Here is a tiny trained network, its code and every weight. The questions are about switching its units off for an input and a target symbol, where a switched-off unit gives its printed mean instead of its output.

import numpy as np


def w(rows, s, z=0):
    codes = np.array(rows[::2]) - 128.0
    scale = np.full(codes.shape[1], s)
    scale[-1] = z or s
    return codes * scale


def f(y):
    return np.maximum(y, 0)


def softmax(a):
    e = np.exp(a - a.max(-1, keepdims=True))
    return e / e.sum(-1, keepdims=True)


def log_softmax(a):
    a = a - a.max(-1, keepdims=True)
    return a - np.log(np.exp(a).sum(-1, keepdims=True))


def net(x, mask):
    ids = ['ΔΛΞΠΦαβγζηθμτω'.index(c) for c in x.split()]
    T = len(ids)
    res = E[ids] + P[:T]
    u = 0
    for l in range(2):
        q, k, v = (res @ M[l].T for M in (Q, K, V))
        z = softmax(np.where(np.tri(T) > 0, q @ k.T / 3**0.5, -1e9)) @ v
        res = res + np.where(mask[u], z, O[l][:, -1]) @ O[l][:, :-1]
        u += 1
        y = f(res @ A[l][:, :-1].T + A[l][:, -1])
        res = res + np.where(mask[u : u + 12], y, B[l][:, -1]) @ B[l][:, :-1]
        u += 12
    return log_softmax(res[-1] @ U[:, :-1].T + U[:, -1])


Q, K, V, O, A, B = {}, {}, {}, {}, {}, {}
E = w([
[110,93,94],'Δ',
[87,80,207],'Λ',
[121,181,81],'Ξ',
[106,101,76],'Π',
[115,129,144],'Φ',
[147,161,99],'α',
[199,90,109],'β',
[63,173,128],'γ',
[88,137,5],'ζ',
[145,94,182],'η',
[101,124,201],'θ',
[120,108,167],'μ',
[59,133,201],'τ',
[123,121,53],'ω',
],0.014)
P = w([
[116,115,87],'0',
[7,154,188],'1',
[8,145,220],'2',
[79,138,187],'3',
[83,133,182],'4',
[97,151,158],'5',
[80,148,156],'6',
[120,151,150],'7',
[109,159,142],'8',
],0.016)
Q[0] = w([
[19,84,208],'L0H0',
[103,74,15],'L0H0',
[246,1,188],'L0H0',
],0.0042)
K[0] = w([
[238,45,99],'L0H0',
[96,102,255],'L0H0',
[7,126,199],'L0H0',
],0.0061)
V[0] = w([
[167,1,113],'L0H0',
[78,72,195],'L0H0',
[79,222,132],'L0H0',
],0.011)
O[0] = w([
[204,183,113,11],'L0H0',
[63,246,151,157],'L0H0',
[46,86,174,254],'L0H0',
],0.011,0.0049)
A[0] = w([
[197,219,152,167],'L0N0',
[255,51,200,88],'L0N1',
[98,117,163,145],'L0N2',
[155,68,178,58],'L0N3',
[232,113,171,22],'L0N4',
[94,219,123,233],'L0N5',
[78,80,171,251],'L0N6',
[226,106,110,177],'L0N7',
[16,96,14,245],'L0N8',
[156,132,169,60],'L0N9',
[142,72,66,99],'L0N10',
[195,190,126,147],'L0N11',
],0.0096,0.0034)
B[0] = w([
[2,142,104,134],'L0N0',
[41,228,155,130],'L0N1',
[146,193,157,196],'L0N2',
[158,170,107,136],'L0N3',
[34,193,137,129],'L0N4',
[119,120,248,198],'L0N5',
[186,177,160,254],'L0N6',
[71,145,119,132],'L0N7',
[184,128,192,248],'L0N8',
[118,106,117,129],'L0N9',
[113,94,119,135],'L0N10',
[71,173,112,131],'L0N11',
],0.0073,0.015)
Q[1] = w([
[48,185,254],'L1H0',
[102,126,246],'L1H0',
[167,69,168],'L1H0',
],0.0087)
K[1] = w([
[102,102,5],'L1H0',
[120,88,61],'L1H0',
[110,52,150],'L1H0',
],0.012)
V[1] = w([
[93,156,177],'L1H0',
[151,52,212],'L1H0',
[104,252,181],'L1H0',
],0.011)
O[1] = w([
[53,98,107,174],'L1H0',
[146,62,245,254],'L1H0',
[46,126,123,133],'L1H0',
],0.011,0.0048)
A[1] = w([
[98,75,159,97],'L1N0',
[241,142,166,33],'L1N1',
[133,99,136,253],'L1N2',
[25,109,108,122],'L1N3',
[247,174,78,77],'L1N4',
[150,68,212,237],'L1N5',
[110,178,119,176],'L1N6',
[92,59,164,228],'L1N7',
[110,105,210,100],'L1N8',
[147,136,194,49],'L1N9',
[102,151,177,232],'L1N10',
[153,76,185,233],'L1N11',
],0.011,0.0069)
B[1] = w([
[206,76,123,166],'L1N0',
[179,18,218,190],'L1N1',
[161,209,36,158],'L1N2',
[115,74,254,180],'L1N3',
[83,169,248,142],'L1N4',
[87,136,31,251],'L1N5',
[239,140,160,150],'L1N6',
[117,186,96,193],'L1N7',
[161,35,52,231],'L1N8',
[55,90,93,201],'L1N9',
[219,153,70,219],'L1N10',
[90,180,64,216],'L1N11',
],0.0056,0.036)
U = w([
[180,244,122,143],'Δ',
[102,81,229,53],'Λ',
[184,65,97,140],'Ξ',
[179,186,162,148],'Π',
[145,254,12,193],'Φ',
[138,134,140,168],'α',
[54,198,109,77],'β',
[60,108,39,49],'γ',
[173,54,227,43],'ζ',
[105,173,203,164],'η',
[85,92,161,173],'θ',
[131,177,146,194],'μ',
[65,26,177,1],'τ',
[179,154,191,155],'ω',
],0.0062,0.007)

Each question gives the input, a string of symbols that net reads in full, and the target symbol t.
The units are the heads (3 rows each of Q, K, V and O) and the neurons (one row each of A and B). Each row of codes is followed by its name. A weight is (code - 128) times the scale printed after its matrix; where a second scale follows, it is the last column's (O, A, B and U).
mask holds one flag per unit, layer by layer, with each layer's heads first. A switched-off unit (its flag False) gives its mean, the last column of its rows in O or B, instead of its output. The means were averaged over made-up inputs and are rounded, as every weight is.
A unit's drop is (log p(t) with every unit on - log p(t) with that unit switched off) / (log p(t) with every unit on - log p(t) with every unit switched off).
The circuit of an input: a set's keep is (log p(t) with only the set's units on - log p(t) with every unit switched off) / (log p(t) with every unit on - log p(t) with every unit switched off). Starting from the 12 units with the biggest drops (on a tie, the unit counted first), units are removed one at a time, each time the one whose removal leaves the highest keep (on an exact tie, the one counted first), for as long as the keep stays at least 0.8.
units of the circuit, in order: the units of the circuit, biggest drop first
unit that matters most: the unit with the biggest drop
top k neurons: the k neurons with the biggest drops, biggest first
k most important neurons of layer l: the k neurons of layer l with the biggest drops, biggest first
input Φ Φ Ξ, target Φ: units of the circuit, in order -> L1N1, L1N3
input Φ Ξ Φ Ξ τ Ξ, target Φ: units of the circuit, in order -> L1N3
input Ξ μ Ξ ζ ω τ μ Φ θ, target Ξ: top 3 neurons -> L1N1, L0N2, L1N8
input ζ η Π, target ζ: units of the circuit, in order -> L0H0, L1H0, L1N1, L0N10
input γ ζ η, target γ: units of the circuit, in order -> L1H0, L1N1
input Λ β μ, target Λ: units of the circuit, in order -> L0H0, L1H0, L1N3, L1N5
input Ξ θ Π τ Ξ, target Ξ: 2 most important neurons of layer 0 -> L0N2, L0N8
input Φ γ η γ Λ Π γ η Φ, target Φ: top 3 neurons -> L1N1, L1N3, L0N2
input Ξ ω Ξ Φ Φ ω Φ ζ Ξ, target Ξ: top 2 neurons -> L1N1, L0N8
input γ Π Π η Φ γ, target γ: top 4 neurons -> L0N8, L1N8, L1N1, L1N5
input Φ Δ θ Ξ Φ γ, target Φ: top 4 neurons -> L1N1, L1N3, L0N2, L0N6
input τ θ Δ, target τ: top 2 neurons -> L1N3, L1N8
input β Φ τ Π θ Φ β, target β: units of the circuit, in order -> L0H0, L1H0, L0N1, L1N8
input ζ β Π ζ Ξ Δ θ γ, target ζ: top 2 neurons -> L1N1, L0N5
input ζ ω Φ μ, target ζ: 3 most important neurons of layer 1 -> L1N1, L1N4, L1N7
input ζ Ξ β ζ θ Ξ Ξ η Φ, target ζ: top 2 neurons -> L1N1, L0N5
input Ξ Φ Π Ξ μ γ μ, target Ξ: unit that matters most -> L1H0
input Ξ ζ μ Ξ τ θ Ξ μ α, target Ξ: top 3 neurons -> L1N1, L0N2, L0N8
input γ Δ η Φ ζ γ Ξ η μ, target γ: top 2 neurons -> L1N1, L0N8
input Φ β Λ Ξ Δ θ, target Φ: top 2 neurons -> L1N1, L1N3
input Ξ Φ Δ Φ Δ Φ, target Ξ: 2 most important neurons of layer 0 -> L0N2, L0N10
input η η Λ γ ζ Δ ω Ξ Φ, target η: top 3 neurons -> L1N3, L1N8, L1N5
input Φ ω μ γ Π, target Φ: top 4 neurons -> L1N1, L1N3, L0N2, L0N6
input Ξ β μ ζ, target Ξ: 3 most important neurons of layer 0 -> L0N8, L0N2, L0N10
input Λ θ Ξ, target Λ: most important neuron of layer 0 -> L0N5
